Below is a small trained network, with its code and all its weights. Each question gives an input and a class and asks what happens when units are switched off, that is, made to give their printed mean instead of their output.

import numpy as np


def w(rows, s, z=0):
    codes = np.array(rows[::2]) - 128.0
    scale = np.full(codes.shape[1], s)
    scale[-1] = z or s
    return codes * scale


def f(y):
    return np.maximum(y, 0)


def log_softmax(a):
    a = a - a.max(-1, keepdims=True)
    return a - np.log(np.exp(a).sum(-1, keepdims=True))


def net(x, mask):
    res = np.array(x, float).reshape(1, 2) / 4 @ E
    y = f(res @ A[0][:, :-1].T + A[0][:, -1])
    res = res + np.where(mask, y, B[0][:, -1]) @ B[0][:, :-1]
    return log_softmax(res[-1] @ U[:, :-1].T + U[:, -1])


A, B = {}, {}
E = w([
[88,71,227,249,252,66,90],'x0',
[116,110,10,49,234,11,200],'x1',
],0.0041)
A[0] = w([
[130,128,116,121,151,106,148,101],'neuron 0',
[121,119,200,203,245,98,123,84],'neuron 1',
[129,128,102,116,159,108,134,90],'neuron 2',
[117,132,73,101,193,111,129,110],'neuron 3',
[125,130,207,176,59,177,101,61],'neuron 4',
[130,132,108,112,156,113,131,125],'neuron 5',
[137,134,91,61,64,142,140,67],'neuron 6',
[131,129,104,103,95,141,126,78],'neuron 7',
[126,136,75,67,56,148,136,102],'neuron 8',
[137,135,138,131,140,130,127,228],'neuron 9',
[135,123,168,166,197,113,118,124],'neuron 10',
[127,136,182,155,94,164,113,81],'neuron 11',
[143,123,126,128,135,125,141,117],'neuron 12',
[121,119,99,110,154,101,128,84],'neuron 13',
[122,128,72,84,206,100,136,88],'neuron 14',
[125,116,160,161,175,116,126,89],'neuron 15',
[134,141,135,139,141,129,122,253],'neuron 16',
[131,122,86,98,185,105,130,97],'neuron 17',
[115,115,152,134,145,124,110,101],'neuron 18',
],0.011,0.0056)
B[0] = w([
[144,143,151,147,111,120,129,154],'neuron 0',
[156,167,42,104,54,178,117,253],'neuron 1',
[140,139,150,156,96,126,138,156],'neuron 2',
[131,127,177,172,98,127,129,197],'neuron 3',
[162,148,185,224,71,105,144,214],'neuron 4',
[134,139,154,143,128,119,130,164],'neuron 5',
[147,158,70,117,76,160,117,196],'neuron 6',
[143,145,99,129,101,141,127,152],'neuron 7',
[138,145,63,110,98,162,112,220],'neuron 8',
[94,92,141,78,193,107,142,226],'neuron 9',
[133,141,85,100,101,156,126,206],'neuron 10',
[150,139,172,177,94,120,137,180],'neuron 11',
[134,133,133,131,125,128,128,133],'neuron 12',
[145,139,147,164,92,132,135,157],'neuron 13',
[145,134,183,198,91,134,120,207],'neuron 14',
[147,150,94,111,86,146,132,174],'neuron 15',
[78,73,143,69,254,84,126,250],'neuron 16',
[144,133,167,176,100,124,126,186],'neuron 17',
[140,147,112,122,100,130,135,149],'neuron 18',
],0.023,0.0057)
U = w([
[146,170,15,85,95,178,105,61],'0',
[148,128,255,226,111,104,149,56],'1',
[35,45,142,63,238,95,133,251],'2',
],0.0092,0.0025)

Each question gives the input, the list of numbers given to net, and the class t.
The units are the neurons (one row each of A and B). Each row of codes is followed by its name. A weight is (code - 128) times the scale printed after its matrix; where a second scale follows, it is the last column's (A, B and U).
mask holds one flag per neuron, in row order. A switched-off neuron (its flag False) gives its mean, the last column of its row in B, instead of its output. The means were averaged over made-up inputs and are rounded, as every weight is.
A unit's drop is (log p(t) with every unit on - log p(t) with that unit switched off) / (log p(t) with every unit on - log p(t) with every unit switched off).
The circuit of an input: a set's keep is (log p(t) with only the set's units on - log p(t) with every unit switched off) / (log p(t) with every unit on - log p(t) with every unit switched off). Starting from the 12 units with the biggest drops (on a tie, the unit counted first), units are removed one at a time, each time the one whose removal leaves the highest keep (on an exact tie, the one counted first), for as long as the keep stays at least 0.8.
circuit, biggest first: the units of the circuit, biggest drop first
top k neurons: the k neurons with the biggest drops, biggest first
drop when u is switched off: that unit's drop, to one decimal
input [-3,-2], class 2: top neuron -> neuron 1
input [-3,3], class 2: circuit, biggest first -> neuron 1; neuron 4
input [-2,3], class 2: circuit, biggest first -> neuron 4; neuron 1
input [-4,-6], class 1: top 2 neurons -> neuron 4; neuron 1
input [5,-5], class 0: top 4 neurons -> neuron 1; neuron 14; neuron 10; neuron 3
input [-7,8], class 1: top 4 neurons -> neuron 14; neuron 1; neuron 3; neuron 17
input [-3,-5], class 1: top 2 neurons -> neuron 4; neuron 1
input [-3,-4], class 1: top 3 neurons -> neuron 1; neuron 4; neuron 10
input [0,3], class 2: top 2 neurons -> neuron 4; neuron 11
input [2,4], class 1: top 4 neurons -> neuron 14; neuron 3; neuron 17; neuron 8
input [-6,-8], class 1: top 3 neurons -> neuron 4; neuron 1; neuron 11
input [8,7], class 0: top 2 neurons -> neuron 1; neuron 10
input [2,-3], class 2: drop when neuron 14 is switched off -> 0.2
input [4,-3], class 0: top neuron -> neuron 1
input [5,-1], class 0: drop when neuron 1 is switched off -> 1.3
input [6,-2], class 0: drop when neuron 1 is switched off -> 0.5
